Below are the code and all the weights of a small trained network. Each question names an input and a target symbol and asks about switching units off, where a switched-off unit gives its printed mean instead of its output.

import numpy as np


def w(rows, s, z=0):
    codes = np.array(rows[::2]) - 128.0
    scale = np.full(codes.shape[1], s)
    scale[-1] = z or s
    return codes * scale


def norm(h):
    return h / np.sqrt((h * h).mean(-1, keepdims=True) + 1e-5)


def f(y):
    return y / 2 * (1 + np.tanh(0.7978845608 * (y + 0.044715 * y**3)))


def softmax(a):
    e = np.exp(a - a.max(-1, keepdims=True))
    return e / e.sum(-1, keepdims=True)


def log_softmax(a):
    a = a - a.max(-1, keepdims=True)
    return a - np.log(np.exp(a).sum(-1, keepdims=True))


def net(x, mask):
    ids = ['βγδεζηθλμξπστψω'.index(c) for c in x.split()]
    T = len(ids)
    res = E[ids] + P[:T]
    r = norm(res)
    for j in range(2):
        rows = slice(4 * j, 4 * j + 4)
        q, k, v = (r @ M[0][rows].T for M in (Q, K, V))
        z = softmax(np.where(np.tri(T) > 0, q @ k.T / 4**0.5, -1e9)) @ v
        o = O[0][rows]
        res = res + np.where(mask[j], z, o[:, -1]) @ o[:, :-1]
    y = f(norm(res) @ A[0][:, :-1].T + A[0][:, -1])
    res = res + np.where(mask[2:18], y, B[0][:, -1]) @ B[0][:, :-1]
    return log_softmax(norm(res)[-1] @ U[:, :-1].T + U[:, -1])


Q, K, V, O, A, B = {}, {}, {}, {}, {}, {}
E = w([
[152,112,141,128],'β',
[125,101,122,143],'γ',
[135,94,158,110],'δ',
[133,99,135,131],'ε',
[130,106,71,86],'ζ',
[71,121,94,210],'η',
[163,173,153,101],'θ',
[178,162,105,117],'λ',
[230,74,196,100],'μ',
[144,126,177,120],'ξ',
[89,93,151,182],'π',
[5,146,111,166],'σ',
[115,137,103,178],'τ',
[151,162,140,102],'ψ',
[157,111,61,94],'ω',
],0.021)
P = w([
[1,214,69,84],'0',
[209,124,149,66],'1',
[201,116,139,90],'2',
[193,114,131,110],'3',
[186,110,126,124],'4',
[174,104,116,137],'5',
[167,98,110,147],'6',
],0.0042)
Q[0] = w([
[134,162,102,125],'head 0',
[141,158,48,81],'head 0',
[89,184,66,132],'head 0',
[51,240,50,140],'head 0',
[101,205,222,132],'head 1',
[156,1,96,98],'head 1',
[78,178,135,209],'head 1',
[116,68,207,186],'head 1',
],0.01)
K[0] = w([
[201,163,144,212],'head 0',
[131,124,17,78],'head 0',
[222,33,145,185],'head 0',
[254,80,160,205],'head 0',
[143,191,209,144],'head 1',
[22,45,58,57],'head 1',
[157,94,181,240],'head 1',
[2,105,244,113],'head 1',
],0.0085)
V[0] = w([
[111,43,88,147],'head 0',
[96,230,199,133],'head 0',
[230,71,148,140],'head 0',
[98,109,13,112],'head 0',
[140,205,134,151],'head 1',
[116,52,103,127],'head 1',
[145,114,90,102],'head 1',
[2,26,101,84],'head 1',
],0.0081)
O[0] = w([
[130,163,253,55,158],'head 0',
[57,145,165,31,32],'head 0',
[37,117,170,106,131],'head 0',
[53,101,143,183,253],'head 0',
[188,67,99,196,93],'head 1',
[233,160,170,91,166],'head 1',
[248,128,92,118,199],'head 1',
[153,245,195,202,168],'head 1',
],0.0043,0.0072)
A[0] = w([
[77,212,70,218,3],'neuron 0',
[146,195,114,48,146],'neuron 1',
[164,135,143,55,103],'neuron 2',
[160,159,103,128,99],'neuron 3',
[94,181,101,179,125],'neuron 4',
[188,108,136,174,76],'neuron 5',
[100,77,154,255,159],'neuron 6',
[131,122,102,139,91],'neuron 7',
[148,112,82,157,90],'neuron 8',
[187,134,168,105,159],'neuron 9',
[26,187,159,167,166],'neuron 10',
[144,198,150,141,155],'neuron 11',
[178,157,62,46,152],'neuron 12',
[121,147,87,58,135],'neuron 13',
[85,112,77,57,171],'neuron 14',
[254,159,77,192,147],'neuron 15',
],0.0092,0.0045)
B[0] = w([
[128,99,83,2,131],'neuron 0',
[104,159,79,153,151],'neuron 1',
[25,97,48,156,144],'neuron 2',
[121,111,144,180,143],'neuron 3',
[100,80,175,188,128],'neuron 4',
[50,97,88,156,152],'neuron 5',
[166,186,105,89,150],'neuron 6',
[180,81,188,93,129],'neuron 7',
[164,84,129,81,146],'neuron 8',
[100,183,94,119,166],'neuron 9',
[225,101,113,164,135],'neuron 10',
[147,82,30,89,135],'neuron 11',
[113,146,167,186,208],'neuron 12',
[76,176,212,191,149],'neuron 13',
[97,209,228,164,149],'neuron 14',
[73,109,183,80,248],'neuron 15',
],0.0058,0.012)
U = w([
[132,140,143,102,50],'β',
[125,107,161,109,21],'γ',
[120,61,150,94,97],'δ',
[167,230,107,85,52],'ε',
[49,61,88,73,137],'ζ',
[154,100,61,175,247],'η',
[89,8,207,225,112],'θ',
[182,137,189,128,61],'λ',
[210,66,218,78,149],'μ',
[44,187,130,203,216],'ξ',
[229,163,177,210,5],'π',
[113,121,140,104,4],'σ',
[159,76,69,88,177],'τ',
[117,107,156,94,28],'ψ',
[185,143,144,136,122],'ω',
],0.015,0.004)

Each question gives the input, a string of symbols that net reads in full, and the target symbol t.
The units are the heads (4 rows each of Q, K, V and O) and the neurons (one row each of A and B). Each row of codes is followed by its name. A weight is (code - 128) times the scale printed after its matrix; where a second scale follows, it is the last column's (O, A, B and U).
mask holds one flag per unit, heads first, then neurons. A switched-off unit (its flag False) gives its mean, the last column of its rows in O or B, instead of its output. The means were averaged over made-up inputs and are rounded, as every weight is.
A unit's drop is (log p(t) with every unit on - log p(t) with that unit switched off) / (log p(t) with every unit on - log p(t) with every unit switched off).
The circuit of an input: a set's keep is (log p(t) with only the set's units on - log p(t) with every unit switched off) / (log p(t) with every unit on - log p(t) with every unit switched off). Starting from the 12 units with the biggest drops (on a tie, the unit counted first), units are removed one at a time, each time the one whose removal leaves the highest keep (on an exact tie, the one counted first), for as long as the keep stays at least 0.8.
circuit, biggest first: the units of the circuit, biggest drop first
k most important neurons: the k neurons with the biggest drops, biggest first
heads that matter: for each layer, one digit per head in row order, 1 if its drop is at least 0.15 and else 0, layers parted by /
input ω β ζ ω λ ω γ, target μ: heads that matter : 01
input ω μ β δ γ, target μ: circuit, biggest first : neuron 6; neuron 12; neuron 1
input ω τ ω, target θ: 3 most important neurons : neuron 6; neuron 12; neuron 15
input β δ δ ω, target ξ: circuit, biggest first : neuron 12; neuron 13; neuron 14; neuron 6
input θ μ δ λ π, target π: circuit, biggest first : neuron 6; neuron 15; neuron 10
input σ λ η ω λ, target θ: circuit, biggest first : head 1; neuron 6; neuron 12; neuron 15
input ω λ ζ ω ξ ω δ, target μ: circuit, biggest first : neuron 12; neuron 6; neuron 15
input δ ω δ, target ε: 2 most important neurons : neuron 15; neuron 9
input ξ θ β ω θ μ γ, target ξ: circuit, biggest first : head 0; head 1; neuron 12
input ω β τ, target τ: 2 most important neurons : neuron 6; neuron 15
input ω ξ η ψ ω β, target μ: 2 most important neurons : neuron 12; neuron 6
input ω ω ξ ε, target μ: heads that matter : 10
input ω ζ π π β β, target μ: heads that matter : 00
input δ ζ β γ, target ε: heads that matter : 01
input β ω γ ξ, target ζ: 3 most important neurons : neuron 12; neuron 2; neuron 14
input δ ω ξ λ β, target ε: heads that matter : 11
input ζ ζ λ τ, target τ: heads that matter : 00
input β ω ω β β θ, target ξ: heads that matter : 01
input ω ω ω ξ π δ η, target η: 3 most important neurons : neuron 10; neuron 0; neuron 6
input ω ω ω ω τ δ, target μ: heads that matter : 10
input ψ ω ξ λ ω δ ω, target θ: heads that matter : 00
